Below is a small trained network, with its code and all its weights. Each question gives an input and a class and asks what happens when units are switched off, that is, made to give their printed mean instead of their output.

import numpy as np


def w(rows, s, z=0):
    codes = np.array(rows[::2]) - 128.0
    scale = np.full(codes.shape[1], s)
    scale[-1] = z or s
    return codes * scale


def norm(h):
    return h / np.sqrt((h * h).mean(-1, keepdims=True) + 1e-5)


def f(y):
    return y / 2 * (1 + np.tanh(0.7978845608 * (y + 0.044715 * y**3)))


def log_softmax(a):
    a = a - a.max(-1, keepdims=True)
    return a - np.log(np.exp(a).sum(-1, keepdims=True))


def net(x, mask):
    res = np.array(x, float).reshape(1, 7) / 4 @ E
    u = 0
    for l in range(3):
        y = f(norm(res) @ A[l][:, :-1].T + A[l][:, -1])
        res = res + np.where(mask[u : u + 13], y, B[l][:, -1]) @ B[l][:, :-1]
        u += 13
    return log_softmax(norm(res)[-1] @ U[:, :-1].T + U[:, -1])


A, B = {}, {}
E = w([
[128,153,127,2,96,79,167,157,246,64,133,189],'x0',
[121,103,148,110,144,93,121,148,122,140,156,105],'x1',
[157,102,254,50,102,208,32,166,48,116,113,193],'x2',
[132,123,135,127,136,132,127,124,139,140,132,128],'x3',
[134,133,210,178,62,145,130,108,176,17,174,50],'x4',
[128,125,122,132,123,131,130,124,125,123,126,132],'x5',
[136,63,89,87,131,90,13,60,163,109,56,79],'x6',
],0.0083)
A[0] = w([
[112,74,232,185,80,180,159,142,191,114,106,41,65],'0.n0',
[130,97,18,121,217,131,96,147,78,154,148,233,18],'0.n1',
[106,69,86,151,144,30,185,88,134,119,104,111,67],'0.n2',
[149,220,204,191,198,147,182,220,84,78,178,218,52],'0.n3',
[212,48,100,94,141,184,68,121,89,37,88,108,125],'0.n4',
[70,111,126,120,131,3,78,163,175,38,186,225,88],'0.n5',
[145,197,30,150,103,102,100,105,139,146,197,89,60],'0.n6',
[124,161,114,74,112,94,122,145,207,86,136,174,29],'0.n7',
[153,240,114,157,151,104,121,166,115,144,195,137,45],'0.n8',
[119,48,94,120,87,89,115,60,114,100,41,102,4],'0.n9',
[202,113,125,253,135,110,102,119,60,174,117,109,46],'0.n10',
[172,121,112,100,129,47,138,103,13,202,139,166,94],'0.n11',
[93,159,83,202,138,180,57,178,24,152,113,2,8],'0.n12',
],0.0056,0.0038)
B[0] = w([
[107,178,167,164,160,61,140,132,83,149,1,188,198],'0.n0',
[112,162,178,170,154,71,136,131,170,153,71,224,180],'0.n1',
[123,154,65,138,142,146,99,173,108,118,135,134,176],'0.n2',
[101,47,115,121,38,127,117,124,140,194,117,89,253],'0.n3',
[108,118,141,113,95,144,95,145,143,179,158,159,231],'0.n4',
[147,116,112,140,123,176,161,58,71,119,86,153,188],'0.n5',
[199,89,142,142,151,184,92,187,107,117,102,95,162],'0.n6',
[166,98,150,109,158,147,172,64,57,135,125,117,175],'0.n7',
[115,75,113,153,95,123,159,138,129,130,73,111,144],'0.n8',
[61,133,95,108,92,114,111,124,137,157,157,103,162],'0.n9',
[143,125,144,50,161,119,214,44,90,129,155,113,210],'0.n10',
[77,194,150,137,142,176,117,103,181,111,95,171,181],'0.n11',
[129,96,158,60,191,167,165,33,136,93,189,113,226],'0.n12',
],0.0083,0.0042)
A[1] = w([
[162,142,82,198,143,97,154,130,184,110,101,56,15],'1.n0',
[167,104,106,110,198,108,129,159,73,126,95,136,40],'1.n1',
[176,162,117,185,120,85,86,84,54,156,148,129,55],'1.n2',
[79,164,127,173,117,222,195,171,143,155,172,117,87],'1.n3',
[113,110,153,184,76,94,122,129,101,4,163,118,111],'1.n4',
[194,119,111,28,76,86,188,104,193,104,132,150,13],'1.n5',
[157,156,221,201,94,109,101,79,181,62,164,74,76],'1.n6',
[113,105,81,105,119,82,2,87,190,103,144,105,71],'1.n7',
[164,80,191,139,96,187,78,186,125,139,128,179,101],'1.n8',
[111,124,104,149,137,129,22,66,149,142,114,115,7],'1.n9',
[174,145,93,152,131,87,157,125,205,123,151,128,1],'1.n10',
[94,137,58,185,187,118,179,96,138,110,91,98,150],'1.n11',
[129,110,143,143,109,159,137,154,195,75,107,136,70],'1.n12',
],0.0078,0.0031)
B[1] = w([
[213,145,91,140,143,113,69,169,143,111,192,134,198],'1.n0',
[90,143,156,187,120,151,149,118,144,122,100,133,129],'1.n1',
[110,65,155,117,158,178,170,105,170,75,115,186,134],'1.n2',
[202,46,110,53,85,43,120,113,116,178,159,71,202],'1.n3',
[124,219,127,114,172,127,131,127,149,233,42,111,182],'1.n4',
[115,118,135,95,194,203,206,53,49,58,110,99,200],'1.n5',
[69,198,142,193,204,104,166,142,208,200,1,178,203],'1.n6',
[184,80,98,126,2,110,181,120,120,205,80,146,218],'1.n7',
[145,224,80,198,103,121,80,128,116,71,160,75,247],'1.n8',
[121,66,122,100,54,47,170,71,158,152,176,90,182],'1.n9',
[141,130,178,158,151,157,83,162,66,110,196,138,152],'1.n10',
[100,135,200,102,108,119,17,177,113,35,166,115,254],'1.n11',
[147,66,122,128,164,101,134,124,61,151,89,129,136],'1.n12',
],0.0069,0.0053)
A[2] = w([
[73,141,102,160,223,119,112,185,190,191,82,222,47],'2.n0',
[151,121,139,45,152,193,209,77,92,43,115,122,53],'2.n1',
[145,128,138,156,60,133,239,238,113,187,189,143,32],'2.n2',
[132,188,160,127,84,203,5,125,94,134,156,145,78],'2.n3',
[131,112,55,181,140,69,143,150,177,93,201,127,113],'2.n4',
[150,143,65,193,164,87,136,152,143,109,119,78,135],'2.n5',
[189,151,157,146,102,153,2,195,91,69,177,150,2],'2.n6',
[122,76,107,81,38,125,173,115,195,140,116,111,125],'2.n7',
[93,94,88,100,157,111,107,135,160,165,62,201,123],'2.n8',
[111,158,116,111,75,153,80,89,109,159,105,179,144],'2.n9',
[133,150,121,46,107,152,165,179,175,43,91,184,138],'2.n10',
[99,71,169,202,179,193,126,55,100,113,156,89,57],'2.n11',
[165,138,12,173,176,111,132,191,153,113,188,93,85],'2.n12',
],0.0079,0.0035)
B[2] = w([
[156,182,197,156,131,115,157,149,199,97,2,62,198],'2.n0',
[111,87,78,197,212,127,131,81,100,136,208,92,252],'2.n1',
[187,68,15,159,17,27,28,44,153,186,101,67,211],'2.n2',
[67,146,79,65,135,102,179,191,173,50,207,147,253],'2.n3',
[110,122,215,104,85,173,100,184,157,115,184,211,184],'2.n4',
[60,126,166,44,104,168,117,170,97,112,109,195,185],'2.n5',
[133,157,185,80,127,229,67,211,173,54,179,176,226],'2.n6',
[168,85,125,161,87,54,65,128,120,205,226,121,226],'2.n7',
[152,201,153,185,108,139,162,132,96,126,96,62,195],'2.n8',
[141,98,122,174,128,133,135,205,156,77,127,103,242],'2.n9',
[89,110,163,156,242,159,145,78,92,175,170,130,206],'2.n10',
[167,120,39,128,211,119,191,89,92,105,166,163,209],'2.n11',
[109,144,145,45,121,236,117,198,116,25,172,170,199],'2.n12',
],0.0078,0.0052)
U = w([
[135,101,115,142,245,137,166,55,82,120,186,124,2],'0',
[117,149,140,92,132,155,82,232,148,50,175,156,173],'1',
[177,83,89,150,45,61,97,121,135,190,124,99,216],'2',
[141,205,158,186,179,105,152,165,164,141,6,133,96],'3',
],0.013,0.00059)

Each question gives the input, the list of numbers given to net, and the class t.
The units are the neurons (one row each of A and B). Each row of codes is followed by its name. A weight is (code - 128) times the scale printed after its matrix; where a second scale follows, it is the last column's (A, B and U).
mask holds one flag per neuron, layer by layer. A switched-off neuron (its flag False) gives its mean, the last column of its row in B, instead of its output. The means were averaged over made-up inputs and are rounded, as every weight is.
A unit's drop is (log p(t) with every unit on - log p(t) with that unit switched off) / (log p(t) with every unit on - log p(t) with every unit switched off).
The circuit of an input: a set's keep is (log p(t) with only the set's units on - log p(t) with every unit switched off) / (log p(t) with every unit on - log p(t) with every unit switched off). Starting from the 12 units with the biggest drops (on a tie, the unit counted first), units are removed one at a time, each time the one whose removal leaves the highest keep (on an exact tie, the one counted first), for as long as the keep stays at least 0.8.
units of the circuit, in order: the units of the circuit, biggest drop first
top k neurons: the k neurons with the biggest drops, biggest first
top k neurons in layer l: the k neurons of layer l with the biggest drops, biggest first
drop when u is switched off: that unit's drop, to one decimal
input [8,8,-4,0,-7,-3,-3], class 0: units of the circuit, in order -> (1.n5)
input [-4,-3,5,4,-6,-3,3], class 3: units of the circuit, in order -> (0.n1 2.n0)
input [4,-5,0,-3,1,-4,-5], class 2: top 2 neurons -> (0.n3 0.n12)
input [-7,-2,5,-7,0,4,-8], class 2: top 3 neurons in layer 1 -> (1.n3 1.n5 1.n11)
input [6,-5,5,3,8,0,-2], class 3: units of the circuit, in order -> (1.n6 1.n4)
input [3,7,-2,5,5,8,4], class 3: top 3 neurons -> (1.n6 0.n3 1.n4)
input [7,-7,1,6,8,0,8], class 2: top 4 neurons -> (1.n7 2.n7 0.n10 0.n4)
input [5,3,-7,-4,-8,-7,-5], class 3: top 3 neurons -> (2.n0 0.n1 1.n8)
input [1,3,-7,4,2,7,-7], class 1: top 3 neurons -> (2.n12 1.n0 1.n11)
input [7,8,-6,-4,-8,-1,5], class 3: top 2 neurons -> (0.n1 0.n12)
input [-4,8,-4,8,-7,0,-7], class 2: top 2 neurons -> (2.n2 1.n3)
input [7,8,2,0,5,-7,8], class 2: top 4 neurons -> (1.n7 2.n7 0.n10 0.n12)
input [8,-3,-1,-5,-8,6,-8], class 0: top 3 neurons -> (1.n5 2.n10 1.n7)
input [-1,2,-5,7,7,0,6], class 3: units of the circuit, in order -> (1.n6)
input [6,-7,-4,-8,5,2,6], class 0: top 3 neurons in layer 2 -> (2.n1 2.n10 2.n2)
input [7,-3,-1,6,-8,6,3], class 3: top 2 neurons -> (0.n1 2.n0)
input [-6,5,1,1,8,-7,-7], class 3: top 3 neurons in layer 1 -> (1.n6 1.n4 1.n7)
input [6,4,3,-6,-5,-8,6], class 0: top 2 neurons -> (1.n5 0.n3)
input [-2,0,0,-4,-4,-1,-4], class 2: top 3 neurons in layer 1 -> (1.n3 1.n6 1.n4)
input [-1,-3,-5,7,7,-6,-7], class 2: units of the circuit, in order -> (2.n2)
input [-1,-6,7,0,2,2,-8], class 2: top 2 neurons -> (0.n3 2.n2)
input [-7,-3,-8,-7,2,-2,-1], class 1: top 3 neurons in layer 1 -> (1.n0 1.n11 1.n5)
input [7,7,3,4,-1,1,-3], class 0: drop when 0.n2 is switched off -> 0.0
